Each row is followed by its class.
[-26  58 -49 -36  43  12 -65  14 -54   7  27 -61   3  13  17   4  15  -4
   6 -38  21   5  60  58  31 -21  -1 -11   8  44 -17 -12  11 -62  23 -10] | <96>
[-45  24  11 -43  29   8 -44  39  -4 -16 -37  33   3 -35 -19  89 -17 -15
   5 -79 -35  35 -46  63  26 -34 -58  -6  15  27  25 -22  32  41 -17  -6] | <147>
[-14  60  48 -17  46  -8 -34  59  10   4 -40   4 -19 -26  25  67 -27   2
 -28 -80 -26  45 -53  28  28 -66 -39 -12 -11   4   8 -15  21  55 -14 -17] | <29>
[ -4  23 -99 -21   7  -8 -34  19   3  18   9  -4  18 -46 -22   9  63   3
  13 -31   1  72   4  40  -9   8  -4 -36 -12  26  34 -63  32 -40 -13 -21] | <50>
[-33  29   4 -30  16   9 -38  50   3 -13 -33  32  11 -36 -15  82  -4 -11
  16 -73 -30  29 -50  55  24 -37 -52 -12  12  24  26 -27  35  44 -18   2] | <147>
[-57  36 -37 -54  50   2 -74   5 -92  22  27 -24 -21  19  -9   8   2  12
   2 -47  19  21  41  53  35 -24  -8 -45 -15  46 -15  17 -14 -49  25 -24] | <96>
[-84   4 -40 -61  37   7 -77   9 -76   6  23 -21 -14  35 -34  -6  16  16
  49 -58   8  36  71  67  40 -41  -6 -58 -11  31  -6   3 -28 -65  -2 -26] | <208>
[-24  37 -27 -67  70 -20 -78  11 -61  16  19 -53 -17  15 -16 -13  28  40
 -20 -59   2  40  29  54  28 -39  -7 -34 -27  25 -23  -4 -10 -72  23 -52] | <29>
[-39  39 -67 -36  52   9 -59  -1 -54  -8  14 -63 -11  11   8  -2  12   3
  27 -43   5   4  71  66  18 -24 -12 -12  15  35 -28 -14  13 -56  11 -13] | <163>
[-43  24   9 -44  12   5 -43  44  -7 -20 -29  42   3 -35 -20  83  -6 -10
  12 -75 -39  38 -60  51  16 -34 -60 -29  11  30  26 -17  34  44 -14  -3] | <147>
[-34  66  35 -31   9  -6 -26  53  35  -6 -47  16 -13 -32  -1  62 -27 -33
  -2 -71 -30  20 -43  45  30 -55 -29 -22   1  13  24 -27  30  57 -25 -23] | <69>
[-55  36 -32 -55  45   2 -70  16 -74  18  28 -25 -20  20  -9   8   2   8
   2 -41  16  14  44  48  35 -21  -9 -48 -18  43 -17  16 -13 -60  24 -18] | <96>
[-43  21  11 -45  33  -2 -38  49  11  -7 -41  40   6 -27 -12  91 -31 -10
   2 -76 -53  34 -26  59   7 -29 -55   6   2  26  31  -8  32  56 -23 -28] | <33>
[   5   -3 -114  -44   12  -37  -61   -6  -25   48  -11  -32   54  -32
  -22    6   60    1   -2  -35  -27   96   20   68  -31    1  -12  -46
   16   40   38  -53   25  -13  -11  -51] | <33>
[-13   9 -98 -16 -10 -15 -39  -8 -16  51 -16   9  48 -33 -33 -38  75   6
 -15 -38  -6  95   9  45  -1  15   7 -59  -1 -16  52 -51  13  -6 -27 -17] | <192>
[-33  35 -30 -20  11  -2  -8  55  59   4 -59  16  24 -13 -17  75 -10 -30
  46 -39 -27  21  -8  68  21 -33 -54  56   1  42  24 -17  21  64 -48  18] | <33>
[-18   3 -81 -15  -9   8 -56   7  -9  19  13  10  21 -38 -23  22  58  11
  34 -33   5  68  23  39  -2 -22  -4 -55   5  19  30 -69  13 -31 -27 -29] | <208>
[ 15  25 -75 -21  38  -5 -49   8 -15  23  15 -35  44 -23 -38   5  70  18
  34 -37  -1  92   9  66  -8 -15  -8 -34  -6  25  24 -63  29 -24  10 -23] | <29>
[-56  21  18 -33  12   1 -49  51  33 -12 -41  41  -5 -37  -5  88 -19  -9
   8 -72 -33  37 -25  60  23 -31 -39 -19   4   6  33 -19  28  48 -16  -7] | <131>
[-50  37 -55 -41  39  -1 -78  10 -39  -6  19 -70  -2  11  11  11  20   1
   3 -51  18   5  79  81  32 -30   5 -17  18  39 -16 -19  15 -70  14 -19] | <131>
[-52  33  24 -34  10  -8 -46  51  11 -16 -41  42 -10 -40 -20  64 -20 -24
   4 -81 -32  31 -37  45  25 -36 -43 -45  -1   9  38 -16  34  64  -9 -22] | <69>
[-53  20 -21 -20   5  -3 -24  61  60  -4 -51  12  -3 -30   5  75  -5 -43
  25 -46 -22  27 -14  42  22 -17 -50  36   7  17  34 -14  18  53 -33  22] | <116>
[-45  25  11 -43  43  -6 -45  63  14 -13 -29  42  -6 -50 -12  79 -21 -15
   2 -76 -39  48 -41  51  21 -20 -51 -18   1   0  40  -6  29  36 -11   1] | <50>
[-46  33 -19 -23  13  12  -4  56  57  -6 -64  20  10 -32 -12  58 -23 -39
  46 -35 -31  18 -25  66  11 -24 -53  35   5  12  24 -28  19  61 -40  31] | <163>
[-21  36 -53 -67  49 -11 -84  -6 -84   5  24 -47  -5   7 -26  -6  32  36
   2 -58   5  19  25  47  43 -46 -17 -48  -4  48 -29  -8 -10 -82  20 -38] | <147>
[-20   9 -85 -24 -18  -8 -51   4   9  16   5   4  18 -44 -25  33  62  12
  -2 -35  -4  56  12  61 -12   1   1 -45  -1  25  32 -59  37 -28 -14 -34] | <131>
[-41   9 -63 -34  64 -25 -78  24 -44  15 -15 -36  10  25 -24   3   4  32
  27 -50  -7  30  68  45  51 -29 -30 -50 -17  23 -20   9 -14 -54  12 -19] | <33>
[-37  27   8 -32  27   9 -45  47  -4 -13 -33  38   3 -38 -21  88 -13  -9
  10 -74 -34  28 -52  56  25 -34 -54 -12  15  23  23 -23  32  41 -16  -6] | <147>
[-51  33  20 -39  26  10 -37  50   1   6 -30  61   5 -30  -5  71 -18 -18
 -14 -89 -19  47 -31  45  23 -35 -32 -21   2  -7  40  -4  20  61 -17  -6] | <192>
[-50  28  20 -34  39  -2 -45  55  19 -21 -37  46  -8 -52  -8  71 -30 -16
  -4 -71 -37  46 -44  40  18 -18 -60 -18   2   1  38 -11  28  39  -9   3] | <50>
[-23  54  41 -19  19  29 -25  65  26   0 -27  31   2 -34   5  52 -26 -33
  35 -46  -1  22 -19  52  33 -37 -41  -2   2  14  27 -15   0  41 -10  23] | <96>
[-11  24 -80 -32  29   6 -57  -9 -21  28  20  10  50 -27 -39  -6  57   2
  19 -39   6  86  16  49 -11  -1  -6 -49   9  18  32 -52  19 -23   7 -17] | <192>
[-28  29  19 -12  28  11 -26  73  43   6 -44  15  -7 -33   6  66 -20 -50
  40 -58   3  32  -4  50  28 -50 -45  -1   1  11  29 -11  -6  35 -16  19] | <116>
[  4  23 -85 -23  41  -4 -56   5  -4  17  10 -19  47 -40 -42   3  51  10
  38 -31  -8  82  14  54   1   3 -14 -44   5  15  32 -60  27 -37  13 -10] | <50>
[-37  23 -31 -33  77 -30 -74  28 -55  16  -3 -52 -16  21 -23   8  16  35
  -3 -60  -6  45  42  50  60 -35 -17 -60 -21  -3 -21  13 -14 -50  17 -14] | <29>
[-16   7 -85 -30  13 -11 -76  -4  -9   6  11 -14  32 -42 -32  26  58  12
  37 -37 -13  78  22  58   0   0  -4 -49  14  22  29 -57  26 -27  11 -26] | <131>
[ -6  13 -93 -37  27   3 -48  -7  -8  15   6 -23  42 -33 -34   1  47   4
  57 -23 -15  72  17  59 -23   0 -16 -38   7  27  20 -64  25 -25   5 -17] | <163>
[-52  30 -16 -42   7   4 -27  48  16 -17 -42  24   8 -32 -25  80   2 -35
  31 -52 -26  18 -51  83  28 -29 -57  24  20  32  28 -21  19  42 -37  23] | <147>
[ -3  31 -90 -31 -15   3 -38  10  -7  25  17   0  27 -44  -9  27  60   8
 -19 -20   1  59  -6  45 -15   4 -10 -45  -5  35  29 -60  37 -26  -4 -24] | <96>
[-53  30  -7 -34  22   8 -20  46  18 -13 -48  27  -1 -42 -15  72 -34 -29
  32 -47 -32  12 -33  57  17 -33 -57  20  10  14  22  -9  12  73 -26  22] | <163>
[-59   6 -64 -32  62 -27 -82  27 -41  19 -11 -47 -14  20 -11   6  13  10
  15 -55   2  25  66  45  54 -20 -23 -46 -12   7 -12  23 -12 -61  16  -6] | <116>
[ 13  26 -71 -12  13  -8 -34  15 -13  26  13 -18  17 -36 -21  22  68  22
  -4 -42   2  75  -6  44  -9 -17  -1 -36 -18  21  25 -62  32 -15  -8 -36] | <29>
[-52  16 -46 -21  69 -34 -87  24 -35  13 -10 -37 -22   6 -12  22  -1  25
   1 -58   7  29  65  33  72 -40 -19 -63 -19  10 -22  15 -13 -56  11  -5] | <131>
[-24  -2 -92 -24 -16   4 -56   4  -4  26  13   9  38 -26 -29  18  68  18
  38 -32   1  71  15  50  -9 -19   1 -58  -2  17  37 -69  20 -34 -26 -29] | <208>
[-52  24 -40 -52  63 -19 -92  19 -57  22   3 -27  -4  21 -13   2   3  27
   0 -47  -3  28  42  45  52 -15 -24 -65 -18  12 -16  26  -9 -63  29  -8] | <96>
[-82   3 -46 -57  45   3 -81  12 -72   5  17 -25 -14  28 -33  -4  12  11
  50 -54  10  33  75  66  47 -38  -9 -48  -6  27  -7   1 -33 -64  -3 -20] | <208>
[-49  26 -47 -68  46  -7 -91   5 -65  16  21 -26 -11  17 -30 -22  20  35
  18 -48   1  28  47  49  35 -51 -11 -54 -14  30 -21  -3 -29 -86   1 -43] | <208>
[-44  35 -68 -37  43  -4 -73   8 -35   2  16 -76 -14  23  23  10  30  -8
  15 -49  17  11  76  65  28 -26  -5 -10  13  38 -19  -4   9 -76  15 -17] | <116>
[  2  25 -92 -20   4  -7 -39  17   5  19  12  -5  21 -55 -17   8  61   4
   0 -25   6  61  -2  40 -14   2  -6 -40  -5  25  32 -63  30 -43 -11 -19] | <50>
[-38  50 -11 -27   8  14 -15  68  44   6 -42  33  13 -28  -7  77 -13 -37
  23 -35 -15  20 -34  68  21 -19 -49  26  -3  28  29 -16  25  52 -26  29] | <96>
[ -9   5 -93 -23  22 -12 -69 -18 -19  26  11 -31  41 -31 -31   9  59   1
  29 -36 -11  78  20  49  -8   1 -15 -48  12  18  34 -42  22 -27  14 -21] | <116>
[-26  41  16 -28  30 -15 -32  42  18  18 -56   7   8 -13  18  71 -40  -5
 -10 -71 -43  32 -29  29  27 -55 -38   3  -1  20  15  -9  17  64 -32 -25] | <33>
[-37  34 -51 -62  50 -20 -79   5 -57  17  21 -54 -26  12  -3 -11  24  14
 -21 -55   2  17  47  45  22 -31 -11 -37 -15  33 -19  13 -10 -88  17 -45] | <116>
[-44  38 -17 -22  18  -1 -15  71  46 -13 -46  23   1 -42 -15  73 -13 -32
  34 -45 -21  29 -32  50  39 -24 -44  19   0   5  34 -18  12  44 -30  34] | <50>
[   6    6 -110  -31  -18  -25  -46  -14  -23   30  -13  -20   31  -44
  -36   -7   86    4   -3  -32  -13   72   -8   53   -2    3  -15  -45
    8   30   31  -58   19  -36  -26  -25] | <147>
[-40  12 -61 -33  71 -29 -73  28 -40  16 -15 -44  11  27 -19   7  -3  28
  11 -51  -7  30  70  40  50 -34 -33 -48 -18  28 -22   8  -7 -52   9 -18] | <33>
[-54  10 -58 -33  70 -16 -73  19 -63   3  -8 -37 -13   5 -24  -5  -8  24
  28 -47  -2  17  56  38  52 -31 -33 -65 -14   4 -26  18 -20 -48  19   3] | <163>
[-22  56  20 -21  40  -7 -32  64  31   3 -41  10  -3 -39  20  60 -35 -16
  -3 -66 -23  33 -45  22  35 -47 -36  -5  -2   3  22 -18  19  39 -19   6] | <50>
[-63  11 -49 -47  50   3 -61  -5 -77  11   6 -35 -24  22 -21 -12   1  16
  51 -48   7  20  59  48  37 -25  -3 -41 -15  26 -21   6 -27 -43  12 -19] | <163>
[-33  42  22 -38  30  12 -46  63   2   3 -30  48   4 -40   0  90 -31  -8
 -14 -70 -32  33 -43  48  20 -28 -53 -26  -2  12  29  -4  34  55   3  -7] | <96>
[-19  63  32 -19  35  -3 -27  63  22   2 -37  12 -13 -37  22  68 -36 -13
   0 -73 -23  33 -47  21  41 -58 -30 -15  -4  -1  20 -13  12  42 -19   2] | <50>
[-15  43  25 -17  37  22 -31  56  -1 -10 -34  16  11 -44 -22  55 -21 -28
  44 -62   0  27 -29  58  46 -60 -51  -1  13  25  19 -31  -5  36 -17  18] | <147>
[-59  10 -57 -52  52 -14 -64   6 -71  14   4 -48   9  42 -23  -8   4  14
  31 -55   4  28  74  58  34 -28 -14 -32 -19  49 -12   9 -16 -50   9 -29] | <33>
[  5  36 -83 -28  34   7 -57   1  -9  30  17 -18  47 -30 -29  29  50   2
  24 -22  -3  74  13  69  -4  -1 -15 -45   7  29  25 -54  33 -38  16 -11] | <96>
[-73  29 -50 -47  47   3 -63   2 -92  25  20 -18  -7  33 -22 -23  14  13
  10 -58  34  26  59  49  51 -34  10 -48 -14  21 -12  15 -32 -40  11 -13] | <192>
[-50  32  10 -33  31   8 -36  50  -6  16 -32  70  12 -27 -16  66 -15  -8
  -3 -89 -15  48 -41  48  26 -40 -31 -29  -9 -11  40  -1  16  62 -18  -3] | <192>
[-42  38  23 -26  35  25 -13  59  21 -19 -47  20  -1 -38  -9  45 -38 -39
  51 -54 -21  26 -17  68  19 -43 -54   1   6   4  24 -21   2  46 -23  24] | <163>
[-65  13 -46 -59  62 -12 -69  15 -80   7  27 -33 -24  11 -28  -6  11   6
  25 -57  12  37  55  50  41 -16  -4 -46 -16  33  -3  13 -21 -66  20 -18] | <50>
[-64  18 -46 -46  62 -13 -67  15 -78  13  21 -37 -18  17 -29 -13   5  11
  31 -51  16  32  53  44  48 -20  -4 -49 -18  29  -7  15 -24 -60  19  -7] | <50>
[  14    9 -110  -44   17  -31  -61   -6   -8   36   -6  -33   53  -43
  -21   13   60    1   -8  -27  -30   89   20   68  -34    0  -25  -37
   27   45   31  -59   31  -19   -9  -46] | <33>
[ 23  15 -80 -40  26 -33 -51   7 -17  48   6 -42  35 -40 -30  23  81   4
 -10 -46 -18 101   0  85 -17 -14   0 -49   7  10  38 -49  25 -23  -4 -37] | <29>
[  0  32 -79 -19 -13  -8 -39  -3  15  23  -1  -6  20 -38 -40   9  64  -4
  17 -30   4  63  10  49  -6 -14  -1 -64  -6  35  29 -75  38 -16 -10 -42] | <69>
